Below are the code and all the weights of a small trained network. Each question names an input and a target symbol and asks about switching units off, where a switched-off unit gives its printed mean instead of its output.

import numpy as np


def w(rows, s, z=0):
    codes = np.array(rows[::2]) - 128.0
    scale = np.full(codes.shape[1], s)
    scale[-1] = z or s
    return codes * scale


def norm(h):
    return h / np.sqrt((h * h).mean(-1, keepdims=True) + 1e-5)


def f(y):
    return y / 2 * (1 + np.tanh(0.7978845608 * (y + 0.044715 * y**3)))


def softmax(a):
    e = np.exp(a - a.max(-1, keepdims=True))
    return e / e.sum(-1, keepdims=True)


def log_softmax(a):
    a = a - a.max(-1, keepdims=True)
    return a - np.log(np.exp(a).sum(-1, keepdims=True))


def net(x, mask):
    ids = ['αβγεζθλξπτφω'.index(c) for c in x.split()]
    T = len(ids)
    res = E[ids] + P[:T]
    r = norm(res)
    for j in range(3):
        rows = slice(4 * j, 4 * j + 4)
        q, k, v = (r @ M[0][rows].T for M in (Q, K, V))
        z = softmax(np.where(np.tri(T) > 0, q @ k.T / 4**0.5, -1e9)) @ v
        o = O[0][rows]
        res = res + np.where(mask[j], z, o[:, -1]) @ o[:, :-1]
    y = f(norm(res) @ A[0][:, :-1].T + A[0][:, -1])
    res = res + np.where(mask[3:15], y, B[0][:, -1]) @ B[0][:, :-1]
    return log_softmax(norm(res)[-1] @ U[:, :-1].T + U[:, -1])


Q, K, V, O, A, B = {}, {}, {}, {}, {}, {}
E = w([
[70,63,140],'α',
[254,88,85],'β',
[236,161,137],'γ',
[231,166,136],'ε',
[190,206,134],'ζ',
[220,137,139],'θ',
[186,136,175],'λ',
[167,189,129],'ξ',
[103,144,98],'π',
[52,122,91],'τ',
[79,160,186],'φ',
[181,199,134],'ω',
],0.015)
P = w([
[176,252,62],'0',
[185,215,70],'1',
[199,195,76],'2',
[204,169,84],'3',
[224,151,93],'4',
[231,131,100],'5',
[232,114,106],'6',
[239,114,111],'7',
[240,96,107],'8',
[231,105,107],'9',
[227,127,96],'10',
],0.003)
Q[0] = w([
[118,154,27],'h0',
[115,145,146],'h0',
[77,143,132],'h0',
[139,126,51],'h0',
[112,99,37],'h1',
[55,87,74],'h1',
[115,135,136],'h1',
[76,160,112],'h1',
[93,94,153],'h2',
[96,131,137],'h2',
[5,115,171],'h2',
[158,75,141],'h2',
],0.028)
K[0] = w([
[142,106,9],'h0',
[88,161,154],'h0',
[118,184,111],'h0',
[176,79,34],'h0',
[126,93,13],'h1',
[169,148,28],'h1',
[124,144,132],'h1',
[86,175,76],'h1',
[100,77,172],'h2',
[111,134,161],'h2',
[61,117,252],'h2',
[133,42,103],'h2',
],0.021)
V[0] = w([
[115,147,141],'h0',
[168,67,95],'h0',
[115,179,72],'h0',
[91,161,209],'h0',
[69,209,117],'h1',
[147,158,252],'h1',
[129,113,153],'h1',
[129,150,141],'h1',
[79,86,144],'h2',
[90,124,203],'h2',
[128,211,92],'h2',
[179,127,129],'h2',
],0.016)
O[0] = w([
[112,123,150,119],'h0',
[163,144,72,149],'h0',
[195,67,167,194],'h0',
[34,153,169,54],'h0',
[210,159,74,198],'h1',
[150,254,120,166],'h1',
[94,139,114,111],'h1',
[161,153,132,152],'h1',
[107,96,74,1],'h2',
[53,79,134,5],'h2',
[217,85,229,252],'h2',
[105,186,129,195],'h2',
],0.013,0.0059)
A[0] = w([
[129,94,79,26],'n0',
[96,81,224,160],'n1',
[97,227,64,49],'n2',
[70,127,232,138],'n3',
[101,128,104,125],'n4',
[49,27,147,136],'n5',
[204,138,183,250],'n6',
[151,6,83,117],'n7',
[211,134,85,90],'n8',
[157,179,89,229],'n9',
[56,121,178,157],'n10',
[46,99,175,192],'n11',
],0.014,0.0022)
B[0] = w([
[172,158,110,129],'n0',
[79,166,86,137],'n1',
[126,38,159,148],'n2',
[143,119,59,138],'n3',
[126,82,102,121],'n4',
[92,46,205,149],'n5',
[27,76,82,254],'n6',
[101,248,162,179],'n7',
[155,160,45,204],'n8',
[90,84,161,179],'n9',
[142,154,56,131],'n10',
[210,143,47,134],'n11',
],0.018,0.012)
U = w([
[22,107,90,240],'α',
[161,158,9,140],'β',
[153,191,124,26],'γ',
[173,207,160,46],'ε',
[160,176,162,83],'ζ',
[28,253,51,3],'θ',
[60,226,215,227],'λ',
[185,94,167,84],'ξ',
[198,58,103,226],'π',
[105,63,245,109],'τ',
[131,176,120,55],'φ',
[158,170,174,83],'ω',
],0.013,0.0054)

Each question gives the input, a string of symbols that net reads in full, and the target symbol t.
The units are the heads (4 rows each of Q, K, V and O) and the neurons (one row each of A and B). Each row of codes is followed by its name. A weight is (code - 128) times the scale printed after its matrix; where a second scale follows, it is the last column's (O, A, B and U).
mask holds one flag per unit, heads first, then neurons. A switched-off unit (its flag False) gives its mean, the last column of its rows in O or B, instead of its output. The means were averaged over made-up inputs and are rounded, as every weight is.
A unit's drop is (log p(t) with every unit on - log p(t) with that unit switched off) / (log p(t) with every unit on - log p(t) with every unit switched off).
The circuit of an input: a set's keep is (log p(t) with only the set's units on - log p(t) with every unit switched off) / (log p(t) with every unit on - log p(t) with every unit switched off). Starting from the 12 units with the biggest drops (on a tie, the unit counted first), units are removed one at a time, each time the one whose removal leaves the highest keep (on an exact tie, the one counted first), for as long as the keep stays at least 0.8.
circuit, biggest first: the units of the circuit, biggest drop first
k most important neurons: the k neurons with the biggest drops, biggest first
which heads matter: for each layer, one digit per head in row order, 1 if its drop is at least 0.15 and else 0, layers parted by /
drop when u is switched off: that unit's drop, to one decimal
input ξ π ω, target π: circuit, biggest first : n7
input θ τ ε λ α λ π θ ε ξ, target π: which heads matter : 101
input ζ ω ε θ, target θ: which heads matter : 111
input π ε α π λ, target λ: which heads matter : 110
input ω ω β β ε θ θ π θ ε ζ, target π: which heads matter : 101
input α λ γ θ ε γ, target λ: which heads matter : 011
input θ λ ε, target λ: which heads matter : 010
input ξ ξ γ λ θ β α τ τ ζ, target α: which heads matter : 010
input ξ α ε, target α: 2 most important neurons : n7, n6
input λ τ α ε θ, target α: circuit, biggest first : n6, h1
input ξ ε λ ε γ, target λ: which heads matter : 010
input θ π ε ζ γ γ ω, target π: which heads matter : 101
input α ε ξ γ θ π ε β γ π τ, target π: 2 most important neurons : n6, n5
input α θ ε, target α: circuit, biggest first : h1, n6
input ξ α ξ, target α: circuit, biggest first : h1
input ε ε τ, target τ: which heads matter : 111
input α ω π, target π: which heads matter : 000
input γ τ β λ ε ω ζ ω, target λ: which heads matter : 010
input λ β λ φ τ τ, target τ: which heads matter : 011
input ξ θ ζ ξ τ ζ β τ λ λ ζ, target λ: circuit, biggest first : h1
input π ε ω ε τ π ε ζ, target π: 2 most important neurons : n7, n6
input λ π ω α ζ, target α: 3 most important neurons : n6, n7, n1
input ω ξ π β π ζ ζ τ α θ γ, target α: 2 most important neurons : n6, n11
input γ π ε, target π: which heads matter : 001
input ζ α θ ε α ε ε ζ γ ω, target α: 2 most important neurons : n7, n6
input π β λ ε λ ξ θ ω ε, target λ: drop when n9 is switched off : 0.2
input β π ε ε ξ τ ξ τ, target π: circuit, biggest first : h1
